Below are the code and all the weights of a small trained network. Each question names an input and a class and asks about switching units off, where a switched-off unit gives its printed mean instead of its output.

import numpy as np


def w(rows, s, z=0):
    codes = np.array(rows[::2]) - 128.0
    scale = np.full(codes.shape[1], s)
    scale[-1] = z or s
    return codes * scale


def f(y):
    return y / 2 * (1 + np.tanh(0.7978845608 * (y + 0.044715 * y**3)))


def log_softmax(a):
    a = a - a.max(-1, keepdims=True)
    return a - np.log(np.exp(a).sum(-1, keepdims=True))


def net(x, mask):
    res = np.array(x, float).reshape(1, 4) / 4 @ E
    y = f(res @ A[0][:, :-1].T + A[0][:, -1])
    res = res + np.where(mask, y, B[0][:, -1]) @ B[0][:, :-1]
    return log_softmax(res[-1] @ U[:, :-1].T + U[:, -1])


A, B = {}, {}
E = w([
[110,5,131,173],'x0',
[14,226,125,109],'x1',
[153,225,54,207],'x2',
[144,173,242,219],'x3',
],0.011)
A[0] = w([
[184,177,166,121,189],'n0',
[60,139,93,64,175],'n1',
[170,134,146,211,166],'n2',
[165,131,96,47,254],'n3',
[155,163,153,120,177],'n4',
[142,112,110,179,155],'n5',
[152,105,129,151,95],'n6',
[209,144,118,251,158],'n7',
[164,116,110,209,132],'n8',
[104,163,128,86,97],'n9',
[83,179,81,162,158],'n10',
[127,59,98,119,151],'n11',
[73,116,194,129,178],'n12',
[123,87,123,69,153],'n13',
[113,131,238,147,156],'n14',
[203,132,112,62,178],'n15',
[81,129,120,107,169],'n16',
[110,86,226,109,183],'n17',
[99,149,76,134,145],'n18',
[89,149,66,115,141],'n19',
[109,161,97,124,152],'n20',
],0.016,0.0073)
B[0] = w([
[221,133,195,117,195],'n0',
[82,67,171,36,231],'n1',
[158,192,80,144,213],'n2',
[144,11,128,68,242],'n3',
[212,162,159,100,170],'n4',
[118,170,32,119,173],'n5',
[123,137,120,121,155],'n6',
[219,184,76,81,253],'n7',
[147,194,83,125,197],'n8',
[92,160,155,74,171],'n9',
[134,150,135,86,207],'n10',
[86,59,87,159,224],'n11',
[66,134,152,190,199],'n12',
[123,74,112,121,215],'n13',
[144,155,149,207,220],'n14',
[206,61,125,152,209],'n15',
[61,111,151,121,176],'n16',
[99,130,156,254,236],'n17',
[70,159,93,76,180],'n18',
[94,132,120,82,196],'n19',
[142,144,141,56,176],'n20',
],0.01,0.015)
U = w([
[246,87,180,138,192],'0',
[143,150,153,143,3],'1',
[133,169,95,248,59],'2',
[54,108,225,211,157],'3',
[69,157,229,15,129],'4',
[196,207,23,117,157],'5',
[131,34,51,137,120],'6',
[180,230,254,169,163],'7',
],0.0091,0.0056)

Each question gives the input, the list of numbers given to net, and the class t.
The units are the neurons (one row each of A and B). Each row of codes is followed by its name. A weight is (code - 128) times the scale printed after its matrix; where a second scale follows, it is the last column's (A, B and U).
mask holds one flag per neuron, in row order. A switched-off neuron (its flag False) gives its mean, the last column of its row in B, instead of its output. The means were averaged over made-up inputs and are rounded, as every weight is.
A unit's drop is (log p(t) with every unit on - log p(t) with that unit switched off) / (log p(t) with every unit on - log p(t) with every unit switched off).
The circuit of an input: a set's keep is (log p(t) with only the set's units on - log p(t) with every unit switched off) / (log p(t) with every unit on - log p(t) with every unit switched off). Starting from the 12 units with the biggest drops (on a tie, the unit counted first), units are removed one at a time, each time the one whose removal leaves the highest keep (on an exact tie, the one counted first), for as long as the keep stays at least 0.8.
circuit, biggest first: the units of the circuit, biggest drop first
k most important neurons: the k neurons with the biggest drops, biggest first
drop when u is switched off: that unit's drop, to one decimal
input [-3,0,4,7], class 5: 3 most important neurons	(n7 n2 n17)
input [-4,6,-8,6], class 3: circuit, biggest first	(n17)
input [7,3,3,8], class 2: 2 most important neurons	(n14 n12)
input [8,3,-1,-2], class 3: circuit, biggest first	(n7 n3)
input [-6,1,0,2], class 7: circuit, biggest first	(n0 n11)
input [-4,8,-6,8], class 7: 2 most important neurons	(n4 n0)
input [-6,-1,-4,-6], class 6: 4 most important neurons	(n15 n3 n13 n10)
input [4,2,-4,7], class 3: 2 most important neurons	(n12 n7)
input [-7,-6,-1,-6], class 6: 4 most important neurons	(n3 n7 n14 n13)
input [1,3,5,7], class 5: drop when n7 is switched off	0.6
input [7,3,4,6], class 5: drop when n7 is switched off	0.5
input [8,-6,1,4], class 5: drop when n7 is switched off	0.4
input [-5,-2,0,-6], class 6: drop when n15 is switched off	0.8
input [3,6,-7,-8], class 4: circuit, biggest first	(n1)
input [-6,-2,0,-4], class 0: 2 most important neurons	(n15 n11)
